Below are the code and all the weights of a small trained network. Each question names an input and a class and asks about switching units off, where a switched-off unit gives its printed mean instead of its output.

import numpy as np


def w(rows, s, z=0):
    codes = np.array(rows[::2]) - 128.0
    scale = np.full(codes.shape[1], s)
    scale[-1] = z or s
    return codes * scale


def norm(h):
    return h / np.sqrt((h * h).mean(-1, keepdims=True) + 1e-5)


def f(y):
    return np.maximum(y, 0)


def log_softmax(a):
    a = a - a.max(-1, keepdims=True)
    return a - np.log(np.exp(a).sum(-1, keepdims=True))


def net(x, mask):
    res = np.array(x, float).reshape(1, 7) / 4 @ E
    u = 0
    for l in range(3):
        y = f(norm(res) @ A[l][:, :-1].T + A[l][:, -1])
        res = res + np.where(mask[u : u + 7], y, B[l][:, -1]) @ B[l][:, :-1]
        u += 7
    return log_softmax(norm(res)[-1] @ U[:, :-1].T + U[:, -1])


A, B = {}, {}
E = w([
[142,152,218,220,116,165,57,127],'x0',
[173,251,157,141,86,59,161,186],'x1',
[163,124,142,122,84,139,92,170],'x2',
[184,110,100,132,179,107,109,73],'x3',
[71,150,133,176,149,147,130,154],'x4',
[157,144,121,72,223,120,209,48],'x5',
[33,142,214,45,134,139,106,95],'x6',
],0.0028)
A[0] = w([
[126,139,85,61,220,120,173,112,72],'L0N1',
[224,104,100,147,149,83,109,42,87],'L0N2',
[153,94,4,157,183,144,132,125,146],'L0N3',
[190,128,111,108,112,118,118,146,7],'L0N4',
[163,147,134,73,108,90,121,157,58],'L0N5',
[83,95,96,72,141,101,149,99,60],'L0N6',
[102,216,170,57,169,103,166,65,121],'L0N7',
],0.0041,0.0021)
B[0] = w([
[88,43,210,75,182,129,172,252,221],'L0N1',
[129,141,23,110,31,208,123,166,211],'L0N2',
[44,140,155,164,67,67,206,47,253],'L0N3',
[190,116,127,69,106,143,149,164,144],'L0N4',
[137,137,85,73,96,199,56,126,161],'L0N5',
[112,116,182,168,217,84,133,93,192],'L0N6',
[77,137,252,142,153,180,189,80,246],'L0N7',
],0.0036,0.0025)
A[1] = w([
[230,64,116,164,154,85,117,48,170],'L1N1',
[161,150,109,134,239,93,170,80,4],'L1N2',
[225,184,78,122,143,146,250,86,123],'L1N3',
[127,63,31,229,188,96,188,108,110],'L1N4',
[162,137,141,252,59,160,73,182,171],'L1N5',
[94,90,178,83,93,156,26,133,112],'L1N6',
[32,111,96,96,136,147,153,194,146],'L1N7',
],0.004,0.0014)
B[1] = w([
[134,176,103,48,2,224,139,150,167],'L1N1',
[17,55,125,79,123,151,84,201,153],'L1N2',
[32,133,123,100,191,88,121,215,193],'L1N3',
[74,69,157,170,104,101,22,11,202],'L1N4',
[182,195,203,93,193,24,183,152,254],'L1N5',
[56,114,50,94,236,146,98,118,199],'L1N6',
[232,96,147,45,95,169,120,71,204],'L1N7',
],0.0036,0.0039)
A[2] = w([
[198,189,140,79,85,151,144,254,141],'L2N1',
[138,49,129,106,163,217,178,52,99],'L2N2',
[107,33,33,115,120,152,95,70,83],'L2N3',
[93,166,180,155,195,116,33,175,124],'L2N4',
[149,170,232,217,133,166,82,99,157],'L2N5',
[101,240,131,231,95,65,158,172,2],'L2N6',
[75,96,42,116,136,227,86,78,65],'L2N7',
],0.0041,0.0021)
B[2] = w([
[143,130,2,147,125,152,80,158,255],'L2N1',
[169,164,136,168,125,154,15,247,248],'L2N2',
[81,145,131,184,72,163,57,38,236],'L2N3',
[101,59,174,62,250,134,165,129,231],'L2N4',
[154,76,191,148,114,143,238,52,245],'L2N5',
[175,67,130,151,178,87,7,96,230],'L2N6',
[115,94,60,101,17,111,84,127,218],'L2N7',
],0.0046,0.003)
U = w([
[132,202,108,142,99,148,155,104,1],'0',
[71,83,202,48,222,164,154,128,155],'1',
[55,82,63,114,29,163,46,56,165],'2',
[157,163,203,209,106,163,216,17,136],'3',
[88,159,51,104,119,70,236,151,91],'4',
[202,153,156,214,182,14,64,162,112],'5',
[214,202,12,114,77,136,85,214,126],'6',
],0.011,0.0089)

Each question gives the input, the list of numbers given to net, and the class t.
The units are the neurons (one row each of A and B). Each row of codes is followed by its name. A weight is (code - 128) times the scale printed after its matrix; where a second scale follows, it is the last column's (A, B and U).
mask holds one flag per neuron, layer by layer. A switched-off neuron (its flag False) gives its mean, the last column of its row in B, instead of its output. The means were averaged over made-up inputs and are rounded, as every weight is.
A unit's drop is (log p(t) with every unit on - log p(t) with that unit switched off) / (log p(t) with every unit on - log p(t) with every unit switched off).
The circuit of an input: a set's keep is (log p(t) with only the set's units on - log p(t) with every unit switched off) / (log p(t) with every unit on - log p(t) with every unit switched off). Starting from the 12 units with the biggest drops (on a tie, the unit counted first), units are removed one at a time, each time the one whose removal leaves the highest keep (on an exact tie, the one counted first), for as long as the keep stays at least 0.8.
circuit, biggest first: the units of the circuit, biggest drop first
unit that matters most: the unit with the biggest drop
k most important neurons: the k neurons with the biggest drops, biggest first
top k neurons in layer l: the k neurons of layer l with the biggest drops, biggest first
drop when u is switched off: that unit's drop, to one decimal
input [-5,-6,-3,8,-8,8,1], class 2: 3 most important neurons => [L1N5, L0N2, L2N3]
input [0,-5,8,1,5,-6,3], class 1: circuit, biggest first => [L1N5, L2N4]
input [1,4,-2,-6,-5,0,-1], class 6: circuit, biggest first => [L2N1]
input [0,-7,3,1,7,1,5], class 2: circuit, biggest first => [L1N5, L2N7]
input [8,-8,-2,1,1,0,-8], class 3: 3 most important neurons => [L1N5, L2N5, L1N6]
input [-8,0,6,-5,0,-4,-1], class 6: circuit, biggest first => [L1N4, L2N1]
input [-3,0,-4,-5,5,-4,-7], class 5: 2 most important neurons => [L1N5, L2N6]
input [3,-4,-7,2,-8,5,2], class 2: 4 most important neurons => [L1N5, L0N2, L2N4, L2N7]
input [7,7,-1,6,-6,-6,-6], class 6: circuit, biggest first => [L2N1, L1N1]
input [4,7,-5,4,3,-7,6], class 1: top 2 neurons in layer 0 => [L0N3, L0N2]
input [8,-8,4,2,-5,-7,3], class 1: 2 most important neurons => [L1N5, L2N4]
input [7,4,-4,1,-6,7,1], class 1: 2 most important neurons => [L1N3, L1N2]
input [7,0,8,5,5,4,-1], class 3: 2 most important neurons => [L2N5, L2N2]
input [-2,-1,-7,4,0,3,-7], class 2: unit that matters most => L1N4
input [3,-2,-2,8,-7,2,5], class 2: 3 most important neurons => [L1N5, L0N2, L2N7]
input [1,3,3,5,6,1,2], class 3: 3 most important neurons => [L2N5, L0N7, L1N3]
input [-2,7,0,-6,6,-8,-8], class 5: top 3 neurons in layer 2 => [L2N6, L2N7, L2N2]
input [8,-5,5,-2,1,-5,-2], class 1: 2 most important neurons => [L2N4, L1N6]
input [7,0,7,7,0,-6,7], class 1: 2 most important neurons => [L2N4, L1N6]
input [5,3,2,2,7,-2,4], class 1: circuit, biggest first => [L2N4]
input [-8,-3,-4,2,7,2,-5], class 2: 2 most important neurons => [L1N4, L1N5]
input [4,-7,7,-8,-8,-7,-8], class 6: top 2 neurons in layer 1 => [L1N5, L1N4]
input [8,-5,-7,-7,4,8,-8], class 2: top 3 neurons in layer 1 => [L1N4, L1N2, L1N5]
input [0,1,8,-4,-6,6,0], class 6: drop when L2N1 is switched off => 0.2
